Below is a small trained network, with its code and all its weights. Each question gives an input and a target symbol and asks what happens when units are switched off, that is, made to give their printed mean instead of their output.

import numpy as np


def w(rows, s, z=0):
    codes = np.array(rows[::2]) - 128.0
    scale = np.full(codes.shape[1], s)
    scale[-1] = z or s
    return codes * scale


def f(y):
    return y / 2 * (1 + np.tanh(0.7978845608 * (y + 0.044715 * y**3)))


def softmax(a):
    e = np.exp(a - a.max(-1, keepdims=True))
    return e / e.sum(-1, keepdims=True)


def log_softmax(a):
    a = a - a.max(-1, keepdims=True)
    return a - np.log(np.exp(a).sum(-1, keepdims=True))


def net(x, mask):
    ids = ['ΘΛαβγδεζημπστφψω'.index(c) for c in x.split()]
    T = len(ids)
    res = E[ids] + P[:T]
    u = 0
    for l in range(3):
        q, k, v = (res @ M[l].T for M in (Q, K, V))
        z = softmax(np.where(np.tri(T) > 0, q @ k.T / 2**0.5, -1e9)) @ v
        res = res + np.where(mask[u], z, O[l][:, -1]) @ O[l][:, :-1]
        u += 1
        y = f(res @ A[l][:, :-1].T + A[l][:, -1])
        res = res + np.where(mask[u : u + 4], y, B[l][:, -1]) @ B[l][:, :-1]
        u += 4
    return log_softmax(res[-1] @ U[:, :-1].T + U[:, -1])


Q, K, V, O, A, B = {}, {}, {}, {}, {}, {}
E = w([
[117,90,83,155,136,131,141,170,203,139,68,130],'Θ',
[128,175,176,149,191,184,126,120,173,155,66,154],'Λ',
[87,72,111,163,159,82,146,81,103,137,77,92],'α',
[127,114,112,132,184,117,6,134,162,74,181,143],'β',
[152,150,104,124,163,75,146,192,115,120,95,50],'γ',
[125,153,81,124,106,136,193,61,97,88,56,200],'δ',
[141,191,142,85,105,147,163,76,184,142,181,125],'ε',
[190,176,124,155,10,106,94,153,101,66,84,152],'ζ',
[146,126,147,131,58,115,76,101,145,137,49,58],'η',
[86,123,99,172,143,85,139,127,54,115,92,124],'μ',
[139,71,160,117,150,118,96,95,126,156,96,26],'π',
[89,85,109,199,80,123,93,103,153,167,118,155],'σ',
[97,109,134,163,115,111,82,109,44,181,163,81],'τ',
[62,115,150,72,109,165,126,162,119,89,139,156],'φ',
[167,126,144,149,135,210,135,144,71,169,115,108],'ψ',
[125,156,81,163,116,101,110,179,118,153,151,126],'ω',
],0.015)
P = w([
[58,191,21,121,74,185,106,95,184,128,103,47],'0',
[155,41,77,78,83,120,172,190,128,191,64,119],'1',
[104,190,118,85,138,4,65,116,147,182,97,165],'2',
[54,155,145,227,141,155,151,123,143,37,131,82],'3',
[147,45,120,98,74,137,199,165,79,198,104,159],'4',
[151,173,147,90,169,16,65,88,113,146,125,208],'5',
[124,126,217,196,161,172,96,114,109,1,177,64],'6',
[149,60,147,99,79,153,218,166,54,178,123,197],'7',
[128,185,142,101,166,3,68,106,123,161,100,182],'8',
],0.0081)
Q[0] = w([
[74,255,235,142,238,172,161,108,205,187,32,141],'L0H0',
[59,39,86,227,243,101,53,176,25,129,24,118],'L0H0',
],0.0064)
K[0] = w([
[141,171,154,86,211,175,143,115,185,198,54,123],'L0H0',
[146,71,74,219,255,111,47,131,64,127,77,106],'L0H0',
],0.0087)
V[0] = w([
[42,92,174,45,106,159,150,217,113,77,114,155],'L0H0',
[29,102,237,181,177,167,141,135,97,3,165,70],'L0H0',
],0.0038)
O[0] = w([
[222,170,148,2,49,101,129,168,206,185,164,171,254],'L0H0',
[176,106,8,61,52,178,16,109,120,143,124,130,29],'L0H0',
],0.0051,0.00083)
A[0] = w([
[148,74,164,127,140,224,242,139,193,215,149,51,153],'L0N0',
[54,173,160,188,220,103,103,76,163,58,179,90,251],'L0N1',
[134,39,77,119,37,117,254,179,58,208,113,155,120],'L0N2',
[116,84,100,245,125,209,86,171,88,61,113,26,145],'L0N3',
],0.0054,0.0015)
B[0] = w([
[131,183,82,178,92,88,137,124,2,104,150,104,205],'L0N0',
[107,128,147,195,168,161,103,88,150,53,140,63,251],'L0N1',
[186,44,115,127,158,163,182,136,77,155,92,78,251],'L0N2',
[91,181,101,70,58,182,225,85,120,108,81,96,211],'L0N3',
],0.0079,0.0028)
Q[1] = w([
[134,255,190,127,161,132,108,90,171,56,153,229],'L1H0',
[68,191,99,158,167,30,67,79,159,109,148,109],'L1H0',
],0.008)
K[1] = w([
[32,109,10,125,102,73,161,233,192,221,79,45],'L1H0',
[52,122,56,194,152,2,72,105,136,129,110,41],'L1H0',
],0.0063)
V[1] = w([
[91,137,170,100,242,254,85,168,134,190,44,116],'L1H0',
[157,164,81,167,109,128,132,130,73,51,20,200],'L1H0',
],0.0045)
O[1] = w([
[163,142,150,89,150,212,23,142,129,207,77,118,202],'L1H0',
[159,114,98,140,238,182,114,125,97,2,13,199,252],'L1H0',
],0.0062,0.0014)
A[1] = w([
[208,95,216,129,253,112,100,145,159,247,81,130,84],'L1N0',
[123,176,40,61,62,154,195,95,96,156,129,203,127],'L1N1',
[228,122,110,162,150,188,172,169,124,92,98,131,2],'L1N2',
[143,222,70,99,161,40,65,152,143,162,249,143,152],'L1N3',
],0.0069,0.0033)
B[1] = w([
[211,169,201,132,197,243,145,124,187,175,92,84,210],'L1N0',
[103,136,119,78,174,95,188,65,169,181,163,35,251],'L1N1',
[36,107,115,144,147,100,16,40,65,95,151,114,178],'L1N2',
[130,202,2,128,202,198,62,167,86,85,100,149,229],'L1N3',
],0.007,0.0034)
Q[2] = w([
[154,255,80,203,148,93,79,25,122,140,111,115],'L2H0',
[177,14,91,112,113,131,113,220,84,162,57,27],'L2H0',
],0.0067)
K[2] = w([
[149,149,113,255,105,80,129,118,124,130,49,63],'L2H0',
[167,112,189,125,156,180,128,78,84,65,215,173],'L2H0',
],0.0072)
V[2] = w([
[73,147,146,110,68,122,179,169,60,206,75,162],'L2H0',
[242,185,68,255,129,81,147,35,143,179,95,72],'L2H0',
],0.0053)
O[2] = w([
[254,98,92,202,76,187,110,107,90,73,177,137,174],'L2H0',
[164,213,88,107,162,98,109,25,160,203,120,192,248],'L2H0',
],0.0066,0.0013)
A[2] = w([
[119,131,120,116,140,162,107,120,209,119,128,249,235],'L2N0',
[149,114,62,151,110,54,154,149,97,146,101,191,77],'L2N1',
[116,144,143,172,161,88,81,114,208,142,101,126,2],'L2N2',
[142,110,159,126,107,99,63,202,147,103,179,185,115],'L2N3',
],0.011,0.0041)
B[2] = w([
[79,119,98,137,78,125,146,163,154,152,110,105,255],'L2N0',
[140,161,174,122,111,135,152,138,129,104,248,173,149],'L2N1',
[178,84,121,151,115,115,141,120,134,86,169,137,197],'L2N2',
[149,96,178,109,184,104,91,123,179,170,206,150,166],'L2N3',
],0.015,0.0069)
U = w([
[157,30,75,142,87,100,172,226,100,124,87,106,125],'Θ',
[156,123,213,176,152,186,174,125,199,110,180,111,56],'Λ',
[131,39,109,116,201,62,146,43,125,101,111,187,130],'α',
[152,74,46,143,172,132,83,116,131,108,164,124,3],'β',
[215,171,94,71,215,87,142,189,129,75,98,122,112],'γ',
[128,147,179,92,96,44,238,99,135,204,149,122,121],'δ',
[60,201,38,92,45,186,125,115,153,89,79,77,192],'ε',
[197,171,174,113,62,114,114,144,124,155,152,168,107],'ζ',
[203,114,130,99,56,62,69,83,137,146,94,137,150],'η',
[85,161,200,199,130,127,158,129,65,3,141,147,208],'μ',
[203,106,209,76,177,140,90,51,164,141,190,97,33],'π',
[123,75,115,197,42,112,100,93,121,189,166,146,42],'σ',
[127,120,97,171,150,101,33,96,34,192,140,138,165],'τ',
[47,96,137,77,190,55,86,139,158,218,117,143,173],'φ',
[159,180,179,117,180,204,114,145,121,217,66,196,178],'ψ',
[125,169,63,158,162,184,146,211,95,140,166,183,30],'ω',
],0.0077,0.0048)

Each question gives the input, a string of symbols that net reads in full, and the target symbol t.
The units are the heads (2 rows each of Q, K, V and O) and the neurons (one row each of A and B). Each row of codes is followed by its name. A weight is (code - 128) times the scale printed after its matrix; where a second scale follows, it is the last column's (O, A, B and U).
mask holds one flag per unit, layer by layer, with each layer's heads first. A switched-off unit (its flag False) gives its mean, the last column of its rows in O or B, instead of its output. The means were averaged over made-up inputs and are rounded, as every weight is.
A unit's drop is (log p(t) with every unit on - log p(t) with that unit switched off) / (log p(t) with every unit on - log p(t) with every unit switched off).
The circuit of an input: a set's keep is (log p(t) with only the set's units on - log p(t) with every unit switched off) / (log p(t) with every unit on - log p(t) with every unit switched off). Starting from the 12 units with the biggest drops (on a tie, the unit counted first), units are removed one at a time, each time the one whose removal leaves the highest keep (on an exact tie, the one counted first), for as long as the keep stays at least 0.8.
circuit, biggest first: the units of the circuit, biggest drop first
most important unit: the unit with the biggest drop
k most important neurons: the k neurons with the biggest drops, biggest first
top k neurons in layer l: the k neurons of layer l with the biggest drops, biggest first
input ψ φ φ φ, target Λ: most important unit => L2H0
input ω φ ε γ μ, target δ: 3 most important neurons => L0N1, L2N1, L1N1
input Λ φ ψ η φ φ β, target ε: circuit, biggest first => L0N3, L0H0
input φ ε ε β, target ε: circuit, biggest first => L0H0, L0N3
input ε φ σ π ψ φ ε π, target δ: circuit, biggest first => L1H0, L0N1, L2H0
input Λ φ φ Λ ψ π, target π: 2 most important neurons => L1N0, L2N2
input η ω ω ω Λ φ γ δ, target α: circuit, biggest first => L1N2, L0N2, L1H0
input Λ φ Λ β ψ φ τ, target ε: circuit, biggest first => L0N3, L0H0
input Λ ζ Λ τ φ μ ε ψ, target τ: circuit, biggest first => L1N2, L0N2
input Λ φ Λ γ γ δ Λ ε, target δ: circuit, biggest first => L1N1, L0N1
input τ η ε γ φ ε, target ε: circuit, biggest first => L2N0, L0N2, L1N3
input ε ω ε σ ζ Λ β ζ, target μ: circuit, biggest first => L1H0, L2N1
input γ α φ φ ψ τ φ ε β, target β: circuit, biggest first => L2N2, L1N3, L0N1, L0N3
input φ μ δ ζ γ, target μ: most important unit => L1H0
input ω ψ ε μ δ, target α: circuit, biggest first => L0N2, L1N2, L1H0
input β Λ φ ε φ ε φ φ, target Θ: circuit, biggest first => L2H0, L0N2
input α τ γ Λ μ φ δ, target ε: top 2 neurons in layer 0 => L0N2, L0N0
input φ ζ ψ ε ψ Λ φ ψ δ, target δ: 2 most important neurons => L2N1, L1N1
input μ τ φ Λ σ, target ψ: circuit, biggest first => L1H0, L1N0, L0N2
input β φ σ φ ψ, target τ: circuit, biggest first => L1N2, L0N0, L0N2
input φ ζ φ Λ Θ ψ, target ψ: most important neuron => L1N0
input φ ψ Λ φ β ε ζ, target ε: 2 most important neurons => L0N3, L2N3
input φ ε Λ γ, target ε: 2 most important neurons => L0N3, L2N3
input ε φ α ε φ η φ φ μ, target μ: 2 most important neurons => L2N1, L1N1
input β τ φ γ τ φ φ ε ε, target ε: 4 most important neurons => L2N0, L1N3, L0N2, L2N3
input β φ φ φ φ Λ φ, target π: 2 most important neurons => L2N3, L2N0
input ε ψ Λ φ φ β φ, target Λ: most important unit => L0H0
input ε Λ ε σ π Λ φ, target ε: top 2 neurons in layer 0 => L0N3, L0N2
